Here is a tiny trained network, its code and every weight. The questions are about switching its units off for an input and a class, where a switched-off unit gives its printed mean instead of its output.

import numpy as np


def w(rows, s, z=0):
    codes = np.array(rows[::2]) - 128.0
    scale = np.full(codes.shape[1], s)
    scale[-1] = z or s
    return codes * scale


def f(y):
    return y / 2 * (1 + np.tanh(0.7978845608 * (y + 0.044715 * y**3)))


def log_softmax(a):
    a = a - a.max(-1, keepdims=True)
    return a - np.log(np.exp(a).sum(-1, keepdims=True))


def net(x, mask):
    res = np.array(x, float).reshape(1, 6) / 4 @ E
    y = f(res @ A[0][:, :-1].T + A[0][:, -1])
    res = res + np.where(mask, y, B[0][:, -1]) @ B[0][:, :-1]
    return log_softmax(res[-1] @ U[:, :-1].T + U[:, -1])


A, B = {}, {}
E = w([
[175,202,85],'x0',
[46,226,167],'x1',
[167,157,253],'x2',
[228,166,155],'x3',
[72,153,159],'x4',
[97,74,152],'x5',
],0.0082)
A[0] = w([
[134,108,125,132],'N0',
[119,87,161,109],'N1',
[132,245,147,151],'N2',
[120,177,151,101],'N3',
[112,203,93,78],'N4',
[204,11,182,245],'N5',
[90,191,155,128],'N6',
[138,112,195,178],'N7',
[203,138,38,142],'N8',
[113,148,144,100],'N9',
[116,117,197,167],'N10',
[28,121,142,169],'N11',
[146,147,147,88],'N12',
[178,83,181,85],'N13',
[106,130,86,93],'N14',
[100,198,115,99],'N15',
[120,117,71,96],'N16',
[235,119,71,150],'N17',
[48,163,55,115],'N18',
[87,204,207,104],'N19',
[162,155,106,119],'N20',
[185,120,75,123],'N21',
[194,87,103,110],'N22',
],0.012,0.011)
B[0] = w([
[104,174,86,135],'N0',
[149,107,96,138],'N1',
[246,60,235,174],'N2',
[168,114,147,135],'N3',
[112,90,239,136],'N4',
[120,221,9,251],'N5',
[185,16,132,149],'N6',
[207,113,44,172],'N7',
[87,176,174,181],'N8',
[137,100,129,125],'N9',
[212,95,50,166],'N10',
[130,1,23,172],'N11',
[136,124,115,126],'N12',
[104,87,99,148],'N13',
[87,131,134,131],'N14',
[118,74,192,138],'N15',
[49,153,157,139],'N16',
[124,216,157,191],'N17',
[57,46,157,157],'N18',
[188,40,112,160],'N19',
[151,182,169,139],'N20',
[76,217,129,158],'N21',
[113,216,131,159],'N22',
],0.0071,0.017)
U = w([
[137,173,248,211],'0',
[170,204,128,85],'1',
[214,74,187,100],'2',
[167,136,93,254],'3',
[150,113,56,134],'4',
[2,61,123,84],'5',
[51,206,135,11],'6',
],0.0097,0.0083)

Each question gives the input, the list of numbers given to net, and the class t.
The units are the neurons (one row each of A and B). Each row of codes is followed by its name. A weight is (code - 128) times the scale printed after its matrix; where a second scale follows, it is the last column's (A, B and U).
mask holds one flag per neuron, in row order. A switched-off neuron (its flag False) gives its mean, the last column of its row in B, instead of its output. The means were averaged over made-up inputs and are rounded, as every weight is.
A unit's drop is (log p(t) with every unit on - log p(t) with that unit switched off) / (log p(t) with every unit on - log p(t) with every unit switched off).
The circuit of an input: a set's keep is (log p(t) with only the set's units on - log p(t) with every unit switched off) / (log p(t) with every unit on - log p(t) with every unit switched off). Starting from the 12 units with the biggest drops (on a tie, the unit counted first), units are removed one at a time, each time the one whose removal leaves the highest keep (on an exact tie, the one counted first), for as long as the keep stays at least 0.8.
circuit, biggest first: the units of the circuit, biggest drop first
most important unit: the unit with the biggest drop
top k neurons: the k neurons with the biggest drops, biggest first
drop of u: that unit's drop, to one decimal
input [-3,-7,-5,-8,-4,4], class 5: circuit, biggest first -> (N16 N7)
input [-5,-3,7,7,8,-6], class 4: circuit, biggest first -> (N7 N10)
input [0,-1,1,-6,3,-1], class 5: circuit, biggest first -> (N5 N2 N11)
input [5,-6,5,-3,2,-1], class 1: most important unit -> N11
input [5,-4,-6,-4,7,-8], class 5: top 2 neurons -> (N18 N5)
input [1,-1,-8,-5,-6,-2], class 5: top 2 neurons -> (N18 N5)
input [-1,3,-5,1,-4,-3], class 0: drop of N2 -> -0.1
input [8,8,-5,-1,6,2], class 2: drop of N2 -> 0.4
input [-7,-8,4,-6,3,6], class 4: drop of N20 -> 0.0
input [-1,-3,0,3,-1,2], class 1: drop of N17 -> 0.1
